Below is a small trained network, with its code and all its weights. Each question gives an input and a target symbol and asks what happens when units are switched off, that is, made to give their printed mean instead of their output.

import numpy as np


def w(rows, s, z=0):
    codes = np.array(rows[::2]) - 128.0
    scale = np.full(codes.shape[1], s)
    scale[-1] = z or s
    return codes * scale


def f(y):
    return y / 2 * (1 + np.tanh(0.7978845608 * (y + 0.044715 * y**3)))


def softmax(a):
    e = np.exp(a - a.max(-1, keepdims=True))
    return e / e.sum(-1, keepdims=True)


def log_softmax(a):
    a = a - a.max(-1, keepdims=True)
    return a - np.log(np.exp(a).sum(-1, keepdims=True))


def net(x, mask):
    ids = ['βγζθλμξπστφ'.index(c) for c in x.split()]
    T = len(ids)
    res = E[ids] + P[:T]
    u = 0
    for l in range(2):
        q, k, v = (res @ M[l].T for M in (Q, K, V))
        z = softmax(np.where(np.tri(T) > 0, q @ k.T / 4**0.5, -1e9)) @ v
        res = res + np.where(mask[u], z, O[l][:, -1]) @ O[l][:, :-1]
        u += 1
        y = f(res @ A[l][:, :-1].T + A[l][:, -1])
        res = res + np.where(mask[u : u + 4], y, B[l][:, -1]) @ B[l][:, :-1]
        u += 4
    return log_softmax(res[-1] @ U[:, :-1].T + U[:, -1])


Q, K, V, O, A, B = {}, {}, {}, {}, {}, {}
E = w([
[117,197,121],'β',
[46,187,138],'γ',
[117,206,79],'ζ',
[133,47,140],'θ',
[189,101,136],'λ',
[97,177,59],'μ',
[90,200,128],'ξ',
[47,146,105],'π',
[190,173,42],'σ',
[230,197,182],'τ',
[6,100,10],'φ',
],0.016)
P = w([
[127,206,158],'0',
[128,253,118],'1',
[131,231,134],'2',
[147,191,130],'3',
[153,159,113],'4',
[170,123,100],'5',
[125,154,71],'6',
[147,83,164],'7',
[115,122,51],'8',
],0.0067)
Q[0] = w([
[162,80,68],'0.h0',
[149,255,51],'0.h0',
[193,109,152],'0.h0',
[132,149,140],'0.h0',
],0.0079)
K[0] = w([
[141,2,216],'0.h0',
[122,71,137],'0.h0',
[59,204,176],'0.h0',
[138,112,107],'0.h0',
],0.01)
V[0] = w([
[71,151,2],'0.h0',
[122,161,7],'0.h0',
[68,124,50],'0.h0',
[91,66,221],'0.h0',
],0.0085)
O[0] = w([
[140,95,134,254],'0.h0',
[136,95,37,239],'0.h0',
[163,187,58,199],'0.h0',
[138,144,253,24],'0.h0',
],0.012,0.0036)
A[0] = w([
[75,226,97,249],'0.n0',
[46,175,152,48],'0.n1',
[245,87,81,116],'0.n2',
[155,92,151,76],'0.n3',
],0.013,0.002)
B[0] = w([
[129,87,224,254],'0.n0',
[222,1,79,149],'0.n1',
[57,220,144,233],'0.n2',
[132,222,179,129],'0.n3',
],0.006,0.011)
Q[1] = w([
[197,46,14],'1.h0',
[118,184,117],'1.h0',
[120,135,123],'1.h0',
[2,214,199],'1.h0',
],0.0082)
K[1] = w([
[175,63,40],'1.h0',
[3,122,110],'1.h0',
[201,96,71],'1.h0',
[81,157,86],'1.h0',
],0.0046)
V[1] = w([
[247,177,99],'1.h0',
[129,192,159],'1.h0',
[115,129,155],'1.h0',
[64,173,131],'1.h0',
],0.015)
O[1] = w([
[187,134,27,85],'1.h0',
[255,40,78,127],'1.h0',
[94,246,50,88],'1.h0',
[150,159,168,254],'1.h0',
],0.0094,0.0049)
A[1] = w([
[128,219,139,253],'1.n0',
[230,194,150,13],'1.n1',
[172,1,71,97],'1.n2',
[38,110,129,100],'1.n3',
],0.0099,0.0046)
B[1] = w([
[81,55,147,254],'1.n0',
[116,194,146,158],'1.n1',
[143,249,148,149],'1.n2',
[134,125,153,201],'1.n3',
],0.015,0.0054)
U = w([
[132,151,112,36],'β',
[170,131,254,253],'γ',
[122,143,50,83],'ζ',
[172,121,149,221],'θ',
[191,166,122,243],'λ',
[102,129,41,162],'μ',
[156,85,113,176],'ξ',
[77,133,149,57],'π',
[99,191,25,175],'σ',
[115,249,104,180],'τ',
[18,180,140,65],'φ',
],0.0097,0.0034)

Each question gives the input, a string of symbols that net reads in full, and the target symbol t.
The units are the heads (4 rows each of Q, K, V and O) and the neurons (one row each of A and B). Each row of codes is followed by its name. A weight is (code - 128) times the scale printed after its matrix; where a second scale follows, it is the last column's (O, A, B and U).
mask holds one flag per unit, layer by layer, with each layer's heads first. A switched-off unit (its flag False) gives its mean, the last column of its rows in O or B, instead of its output. The means were averaged over made-up inputs and are rounded, as every weight is.
A unit's drop is (log p(t) with every unit on - log p(t) with that unit switched off) / (log p(t) with every unit on - log p(t) with every unit switched off).
The circuit of an input: a set's keep is (log p(t) with only the set's units on - log p(t) with every unit switched off) / (log p(t) with every unit on - log p(t) with every unit switched off). Starting from all 10 units, units are removed one at a time, each time the one whose removal leaves the highest keep (on an exact tie, the one counted first), for as long as the keep stays at least 0.8.
circuit, biggest first: the units of the circuit, biggest drop first
unit that matters most: the unit with the biggest drop
k most important neurons: the k neurons with the biggest drops, biggest first
k most important neurons of layer l: the k neurons of layer l with the biggest drops, biggest first
drop when u is switched off: that unit's drop, to one decimal
input λ φ λ, target φ: 2 most important neurons => [0.n2; 1.n0]
input λ τ μ φ ζ, target φ: circuit, biggest first => [0.h0; 1.h0; 0.n2; 1.n0]
input σ φ β φ, target φ: circuit, biggest first => [1.h0; 0.n2; 0.h0]
input τ γ σ ζ φ, target φ: circuit, biggest first => [1.h0; 0.h0]
input π λ φ ζ σ, target φ: circuit, biggest first => [0.n2; 1.n0]
input τ γ β ζ ξ β τ λ π, target τ: circuit, biggest first => [1.n2; 0.n2; 1.h0]
input σ φ μ, target φ: circuit, biggest first => [0.n2; 1.h0; 0.h0; 1.n0]
input λ φ σ, target φ: circuit, biggest first => [0.n2; 1.n0; 1.h0]
input π π τ, target τ: 2 most important neurons => [1.n1; 0.n2]
input γ θ θ φ ζ φ λ, target φ: circuit, biggest first => [0.n2; 1.h0]
input φ π γ σ γ τ τ γ, target τ: unit that matters most => 1.n2
input θ σ λ, target τ: 4 most important neurons => [1.n2; 1.n1; 0.n0; 0.n3]
input γ π π ξ λ φ τ, target φ: 2 most important neurons => [1.n0; 0.n2]
input λ θ γ γ μ θ λ θ ξ, target γ: unit that matters most => 0.h0
input φ γ λ τ, target τ: 2 most important neurons => [1.n1; 1.n3]
input θ τ ζ ξ μ σ θ, target σ: 2 most important neurons of layer 0 => [0.n0; 0.n2]
input γ τ λ γ, target τ: 4 most important neurons => [0.n1; 1.n2; 0.n2; 1.n0]
input φ φ π ζ, target φ: 3 most important neurons => [0.n2; 1.n0; 0.n0]
input π σ ζ ξ τ π, target τ: 2 most important neurons => [1.n2; 1.n0]
input π θ ξ, target γ: circuit, biggest first => [0.n0]
input ξ θ φ β μ φ θ, target φ: 3 most important neurons => [0.n2; 0.n0; 0.n1]
input τ μ φ θ θ θ π, target γ: 2 most important neurons => [1.n3; 0.n0]
input φ μ θ θ θ μ, target γ: drop when 0.n0 is switched off => 0.1
input μ β φ π μ, target φ: drop when 0.n2 is switched off => 0.9
input ζ γ φ φ φ β, target φ: drop when 1.h0 is switched off => 0.9
input γ θ γ, target γ: drop when 0.n0 is switched off => 0.5
input θ σ σ ζ ξ, target σ: circuit, biggest first => [0.h0]
